Below is a small trained network, with its code and all its weights. Each question gives an input and a class and asks what happens when units are switched off, that is, made to give their printed mean instead of their output.

import numpy as np


def w(rows, s, z=0):
    codes = np.array(rows[::2]) - 128.0
    scale = np.full(codes.shape[1], s)
    scale[-1] = z or s
    return codes * scale


def norm(h):
    return h / np.sqrt((h * h).mean(-1, keepdims=True) + 1e-5)


def f(y):
    return np.maximum(y, 0)


def log_softmax(a):
    a = a - a.max(-1, keepdims=True)
    return a - np.log(np.exp(a).sum(-1, keepdims=True))


def net(x, mask):
    res = np.array(x, float).reshape(1, 6) / 4 @ E
    u = 0
    for l in range(2):
        y = f(norm(res) @ A[l][:, :-1].T + A[l][:, -1])
        res = res + np.where(mask[u : u + 10], y, B[l][:, -1]) @ B[l][:, :-1]
        u += 10
    return log_softmax(norm(res)[-1] @ U[:, :-1].T + U[:, -1])


A, B = {}, {}
E = w([
[61,136,177,133,19,127,3,181,150],'x0',
[118,122,134,99,136,119,68,139,186],'x1',
[38,107,150,233,144,109,123,177,119],'x2',
[128,83,116,85,181,116,118,134,160],'x3',
[157,40,110,165,110,94,90,116,124],'x4',
[70,47,85,169,83,82,185,105,230],'x5',
],0.005)
A[0] = w([
[212,247,133,52,93,120,24,129,133,94],'L0N1',
[197,139,123,103,235,128,184,111,77,34],'L0N2',
[115,57,138,124,91,125,36,131,152,78],'L0N3',
[117,177,143,177,114,123,135,147,61,66],'L0N4',
[177,154,112,127,114,115,231,105,170,51],'L0N5',
[92,202,131,204,128,123,115,127,53,53],'L0N6',
[81,201,151,68,113,123,54,161,143,71],'L0N7',
[205,163,129,32,98,156,155,124,14,13],'L0N8',
[199,141,132,94,226,127,135,114,116,82],'L0N9',
[62,201,143,46,166,150,119,160,125,4],'L0N10',
],0.011,0.004)
B[0] = w([
[125,114,171,35,61,212,62,69,111,244],'L0N1',
[158,104,43,104,206,185,65,174,148,217],'L0N2',
[79,93,62,111,106,145,44,168,127,195],'L0N3',
[160,132,138,185,116,171,150,117,89,165],'L0N4',
[108,129,80,121,93,155,207,87,160,185],'L0N5',
[156,154,129,179,100,181,151,166,95,174],'L0N6',
[133,160,122,173,202,156,133,97,228,201],'L0N7',
[176,167,189,83,53,8,130,47,52,218],'L0N8',
[134,168,85,123,194,96,147,169,80,202],'L0N9',
[131,197,140,206,172,57,144,66,209,173],'L0N10',
],0.014,0.011)
A[1] = w([
[69,88,96,129,117,69,129,160,114,74],'L1N1',
[89,57,142,153,109,18,98,188,120,63],'L1N2',
[119,111,116,171,128,143,121,182,126,82],'L1N3',
[137,117,243,78,128,72,137,99,64,62],'L1N4',
[126,95,254,140,136,124,89,104,143,86],'L1N5',
[123,125,192,215,88,137,175,200,74,30],'L1N6',
[115,153,189,167,178,87,145,125,189,18],'L1N7',
[142,127,125,135,137,133,154,126,172,106],'L1N8',
[152,120,100,97,207,55,145,196,96,2],'L1N9',
[89,75,135,100,72,97,242,147,163,69],'L1N10',
],0.016,0.0024)
B[1] = w([
[142,120,132,125,87,62,153,151,156,211],'L1N1',
[167,110,112,187,91,40,107,165,174,206],'L1N2',
[190,132,171,101,95,82,160,134,115,218],'L1N3',
[173,183,197,126,79,66,164,62,110,246],'L1N4',
[69,77,75,71,188,94,151,242,99,212],'L1N5',
[149,100,167,155,94,237,173,208,89,200],'L1N6',
[94,179,155,166,155,107,180,128,177,188],'L1N7',
[96,133,177,140,192,80,97,156,59,193],'L1N8',
[143,88,7,106,197,155,159,154,140,253],'L1N9',
[51,55,141,162,125,136,122,38,75,232],'L1N10',
],0.019,0.0057)
U = w([
[172,116,7,101,216,126,166,134,96,253],'0',
[42,59,122,161,130,113,164,46,89,81],'1',
[72,211,178,179,201,125,141,130,203,29],'2',
[181,204,185,57,86,82,132,45,72,181],'3',
[74,116,135,61,111,193,38,140,169,8],'4',
[158,127,172,186,98,209,178,194,83,185],'5',
[147,75,110,167,57,33,110,183,171,131],'6',
],0.012,0.00071)

Each question gives the input, the list of numbers given to net, and the class t.
The units are the neurons (one row each of A and B). Each row of codes is followed by its name. A weight is (code - 128) times the scale printed after its matrix; where a second scale follows, it is the last column's (A, B and U).
mask holds one flag per neuron, layer by layer. A switched-off neuron (its flag False) gives its mean, the last column of its row in B, instead of its output. The means were averaged over made-up inputs and are rounded, as every weight is.
A unit's drop is (log p(t) with every unit on - log p(t) with that unit switched off) / (log p(t) with every unit on - log p(t) with every unit switched off).
The circuit of an input: a set's keep is (log p(t) with only the set's units on - log p(t) with every unit switched off) / (log p(t) with every unit on - log p(t) with every unit switched off). Starting from the 12 units with the biggest drops (on a tie, the unit counted first), units are removed one at a time, each time the one whose removal leaves the highest keep (on an exact tie, the one counted first), for as long as the keep stays at least 0.8.
circuit, biggest first: the units of the circuit, biggest drop first
top k neurons: the k neurons with the biggest drops, biggest first
k most important neurons of layer l: the k neurons of layer l with the biggest drops, biggest first
drop when u is switched off: that unit's drop, to one decimal
input [1,3,-1,5,-6,-2], class 2: 2 most important neurons of layer 0	[L0N10, L0N7]
input [8,-1,2,8,1,-1], class 4: circuit, biggest first	[L0N3]
input [3,-7,0,-6,-7,0], class 5: top 2 neurons	[L0N6, L1N6]
input [-1,-8,-8,-4,-5,7], class 1: circuit, biggest first	[L0N5, L1N10]
input [8,2,6,-4,6,-8], class 4: 4 most important neurons of layer 0	[L0N3, L0N1, L0N7, L0N9]
input [6,-3,5,2,-1,-3], class 5: top 2 neurons	[L0N6, L0N4]
input [-8,-6,7,-8,-2,-3], class 5: top 3 neurons	[L0N6, L0N4, L1N6]
input [1,1,-3,-7,1,4], class 1: top 2 neurons	[L0N2, L1N10]
input [-4,4,-1,-5,8,6], class 1: top 3 neurons	[L1N10, L0N5, L0N2]
input [7,4,-5,1,1,-4], class 4: top 2 neurons	[L0N1, L0N7]
input [-2,-3,8,0,3,5], class 6: 4 most important neurons of layer 0	[L0N1, L0N7, L0N5, L0N4]
input [5,6,7,0,0,-2], class 2: top 3 neurons	[L0N7, L0N1, L0N2]
input [6,5,4,-1,-7,-4], class 2: 2 most important neurons of layer 0	[L0N7, L0N10]
input [2,1,6,0,-7,0], class 2: circuit, biggest first	[L0N7]
input [2,-8,4,-3,0,-7], class 5: 2 most important neurons of layer 0	[L0N6, L0N4]
input [4,-3,8,-1,-6,-7], class 5: top 3 neurons	[L0N6, L1N6, L0N4]
input [-2,8,4,4,-5,-8], class 2: drop when L0N10 is switched off	0.4
input [7,0,0,4,3,0], class 4: drop when L0N7 is switched off	0.3
input [1,-2,7,2,-7,5], class 5: drop when L1N6 is switched off	0.3
input [3,-6,4,8,-3,-3], class 2: most important neuron of layer 0	[L0N10]
input [7,8,6,4,-6,-8], class 2: drop when L0N7 is switched off	0.8
